Each row has a name. Each piece below is followed by the name of the row it came from, unless a question asks for something else. Each question is about the rows just above it. Some pieces are copies with a little noise.

N: [  2   1  15   7   1  -4  -2 -21  12  15  -5 -20]
C: [-15  19  15  26  22 -29  24 -18  -4  15 -14 -29]
P: [-15  16  -1  15   8 -18  23 -16   1  -4 -23 -15]
T: [  3 -42 -49 -56 -56  27 -38  30 -28 -22 -10  24]
H: [-58  24  36  55  55 -59  53 -12 -16   6  23 -28]
L: [-29  28  52  53  48 -45  36 -41  14  25  13 -41]
D: [  9   1  17  10  -3   7   5 -22  26  20  -8 -19]
Q: [-40  46 -43 -15  36  19  -5 -17  30  33   7 -17]
X: [-16  26  -3 -33 -40  49 -43 -15  36  12 -11  12]
J: [  2  21  17  26  11  -7  32 -26  26  18 -20 -25]
Y: [ -8  16   6  17   5 -11  25 -27  17   5 -25 -22]
E: [ 22   4 -13 -10   0  14 -15   9   5 -21   2  20]
Which row holds [-43  46] read backwards? => Q
Which row holds [ 36 -15 -43  49 -40] read backwards? => X
How many entries does [  9   1  17  10  -3   7   5 -22  26  20  -8] have? => 11
q: [-14  26  -4 -34 -41  50 -43 -15  35  15 -10  13] => X
Count the entries of [-29  28  52  53  48 -45  36 -41  14  25  13 -41]: => 12
q: [ -9  16   7  16   5 -11  25 -26  17   5 -25 -21] => Y
Which row holds [ 53 -59  55] read backwards? => H

K: [-37  21 -25  26]
S: [-51 -21 -42  23]
R: [-14  -2  13 -15]
W: [40 -6 25  6]
G: [-34 -14 -38  16]
F: [25 40 -6 21]
V: [-24  26  21 -37]
M: [ 12  21 -14  25]
U: [ 12   6 -27  18]
B: [-22  12  10 -21]
Which row holds [-6 40 25] read backwards? => F
Count the entries of [25]: => 1
[-37 -25  21  26] is which row reordered? => K

Pon: [-3 23 -1 14  0 -5  6  3 -1  1 -4  7 -3  3 -4 14 -8]
Pena: [ 3  7 -3  1 -1  5 -9 32  3 -3 -1 -6 -6  4 -6 -8 -3]
vum: [  1 -10   0  -7   0   2  15  34   4  -2 -10   5  -7   4   0  15   3]
vizig: [ -5 -17   5   3  -5   1 -18 -14  -3   2  13   2  -4  -1 -11 -11   9]
murup: [  1   7   4  -4  -1   2   8  -4   6  -2   4 -16  -5  -7 -16  -3  -3]
Bifom: [ -2 -39  -2  -8   2   0 -20  31   2  -2  -3   8  -5  -6 -40  -3   6]
zekug: [ -3  23  -1  14   0  -5   6   3  -1   1  -4   7   2   0 -23  12  -8]
Beram: [  0  21  -4 -11   0   2 -13   9 -11  -5   7   0  -3   7  -9   7  -8]
Veku: [ 14  -2  -8   6  23  -5  -4   7   2  -3   3 -23   1   0  12  -1   0]
zosu: [ -2   4  -1  10  -1  -3  -4  19  -5   2  12  10  -6   8 -33  -7  13]
Sozen: [  0 -28  -7   7   5   3  32  -8   3   0  -1 -12   3  12 -13  12   1]
mukom: [ 3  7 -3  1 -1  5 -9 32 -2 -2 -8 -6  9 -4 53 16 14]
How many entries does [  0 -28  -7   7   5   3  32  -8   3   0  -1 -12   3] have? => 13
Put [-13 -11 -11  -9  -8  -5  -4  -3   0   0   0   2   7   7   7   9  21] back in order: which row is it? => Beram
q: [ 3  7 -2  3  0  5 -9 31  4 -4 -1 -7 -4  4 -7 -7 -2] => Pena
Put [ 12  -8  -3  23  -1  14   0  -5   6   3  -1   1  -4   7   2   0 -23] back in order: which row is it? => zekug

nunu: [ 37  28 -16  43  19 -17  17   4  42]
lomu: [-16  28   4 -17  37  16  42  19  43]
sotam: [-62   9   2 -16 -13 -27 -12  52  46]
Kur: [ 19  29  43  16   4  42 -17  37 -16]
[-16  37 -17  42   4  16  43  29  19] is which row reordered? => Kur
Which row holds this, read backwards? [-17  19] => nunu
Put [-17 -16   4  16  19  28  37  42  43] back in order: which row is it? => lomu

neke: [ 36 -12  -8  20   2  31 -13 -15  -3]
nofub: [ -4 -29   0   1   3  -1  -6   4  -3]
tibik: [-10 -21   9  10  11   3 -16  16  -5]
Nole: [  4  11   9  14   1  13   1 -13   5]
dutap: [ -7  -6 -12 -25  -4 -30   9  13  -4]
Zep: [-39  34  52  17   7   5  11  -3  16]
goput: [ 12   4   0  15  -1  16  -3 -15   3]
lov: [-15 -24  14  13  12   5 -18  20  -5]
lig: [-13  25  28  21   4  17   4 -12  13]
What are the next 2 entries after [11  9]? => [14  1]
[-30  -4] is which row, read backwards? => dutap
q: [-40  34  52  17   8   5  10  -3  18] => Zep
[-13   5   4  11   9  14   1  13   1] is which row reordered? => Nole

Tabo: [ 16  10 -62  -9]
vol: [ 16  -9 -62  10]
penut: [60  5 63 12]
dig: [16 -9  0 15]
kuzu: [12 18 21 29]
The row with [ 16  -9 -62  10] is => vol
[16 -9  0 15] is in which row? => dig

Konit: [  2  -3 -11 -16]
ridob: [14 14 11 -3]
geru: [  4   3  -6 -21]
Kize: [19  4 -9 53]
robaf: [-7 -2  3 43]
Pifam: [-8 -7  2 20]
q: [14 14 11 -3] => ridob
Count the entries of [14 14 11 -3]: => 4
Which row holds this, read backwards? [-3 11 14] => ridob
q: [-7 -1  4 44] => robaf

dovif: [  0   8  -6   8 -15  29]
vutid: [ 30  -6   8   8   0 -15]
Gafi: [-16 -26  -1  18  29   2]
rika: [  4 -48  35  -3  -9 -11]
zizan: [ 48 -27 -13  59 -17   1]
q: [-14 -27   0  18  32   1] => Gafi
q: [ 48 -26 -13  60 -17   2] => zizan
Number of entries in [  4 -48  35]: => 3
[  0   8  -6   8  30 -15] is which row reordered? => vutid
What are the next 2 entries after [-16 -26  -1]? => [18 29]
[  8   0 -15   8  -6  30] is which row reordered? => vutid
[ 29   0   8  -6   8 -15] is which row reordered? => dovif

mur: [ 46 -33  17 -28 -17  24 -10  17 -20 -10   4  -8  -3  42  23 -21  -2   4
  -8]
bepot: [ -4 -36 -20  14 -40  -5 -14  22 -21   2  -4 -13 -10 -29 -10  -6 -27 -36
 -33]
giruf: [ -8 -13  60 -12  24  34  -2  16  19   6  33  -4 -10  36  23  -3 -18  51
   1]
nime: [-19 -26  45  20 -17 -26 -36 -17 -10   3 -25   8  -7  22   6  14  -1  -9
 -19]
dufu: [ 17 -21 -10   4 -33  24  -2  -3   4  46  17  24 -28  -8 -17  42 -20 -10
  -8]
ralav: [-32 -25  -6 -10  -7 -12  -8 -16   7  -4  27  -3   3   3  38  -9  -5  -7
   0]
Give the next 2 entries after [34 -2 16]. => [19  6]
[ -8   4  -2 -21  23  42  -3  -8   4 -10 -20  17 -10  24 -17 -28  17 -33
  46] is which row reordered? => mur

sasi: [-54  26   2  27   4  47  28 -32  49 -39  24   1  56  32  47  30  35  30
   4  35  28  16]
tun: [-15  -2  11  15 -21 -15  -6  18  -6 -15  24  10  -6  -9  11  12 -21 -26
 -13   2  13 -16]
vopo: [-14 -18  41   4 -38   8 -10  16   1   4  20   3   4 -30   8  25  14  -4
 -34 -21   8 -28]
kima: [-60  24  17  51 -24   6  -1  13  16 -59  53  10  24  33 -16 -36 -16 -25
 -26  25  49 -22]
sotu: [-33  42 -52  23  38   8  15 -33  17 -52  -2   6  21  52  18  -6 -16   4
  27  44  18  26]
bunub: [ -6  38   9  29  26  34 -29   7  -6 -23 -11  38  14  16  -5  35  16  25
 -32  -8  34 -25]
fub: [-37 -14 -16  -9 -18  -1  42 -35  36 -14  20 -36  24  10  33 -16   5  -4
  30  31 -13  32]
What are the next 2 entries after [-39  24]? => [ 1 56]
How many entries does [-15  -2  11  15 -21 -15  -6  18  -6 -15  24  10  -6  -9  11] have? => 15
The next 2 entries after [ 42 -52]: => [23 38]
[-16  33  10  24 -36] is which row, read backwards? => fub
q: [-14 -18  41   5 -38   9  -9  16   2   4  21   3   4 -30   7  26  13  -4
 -34 -22   7 -28] => vopo
q: [-15  -1  12  15 -22 -15  -6  18  -6 -15  24  10  -6  -9  11  12 -21 -26
 -13   1  12 -16] => tun

bido: [-23 -27  -8 -48]
susuk: [-33 -32 -37   5]
mudep: [ 41 -50  40  31]
The row with [ 41 -50  40  31] is => mudep
q: [-23 -27  -8 -48] => bido
q: [ 41 -50  40  31] => mudep
Number of entries in [-33]: => 1

dogog: [-48 -38 -29  -1  -1  18]
ranud: [ -4  20 -23  -2   1 -24]
dazas: [-23   0  20 -39   1 -28]
Zivib: [-23  20   0 -16  -2  29]
nuraz: [  0 -23 -40   1 -28  20]
q: [  0 -23 -40   2 -28  19] => nuraz
Which row holds these entries in another order? [-28   1 -39  20   0 -23] => dazas
Give the next 2 entries after [  0 -16]. => [-2 29]
The next 2 entries after [-23  -2]: => [  1 -24]
The next 2 entries after [-23   0  20]: => [-39   1]
Count the entries of [  0 -23 -40   1]: => 4

Kef: [ -1  25   0 -45   0]
dofop: [-1 26  0 -1  0]
nuzo: [ -1  25  -4  -5 -31]
tet: [ 0 21  0 -1 28]
dizol: [ 0  1  0 -7  0]
Lureg: [ 0 27 -1 38  3]
libu: [ 0 27 -1 38 25]
Count the entries of [ 0 27 -1 38 25]: => 5
q: [-1 26  0 -1  0] => dofop
How many entries does [-1 26  0 -1] have? => 4
q: [ 0 21  0 -1 28] => tet

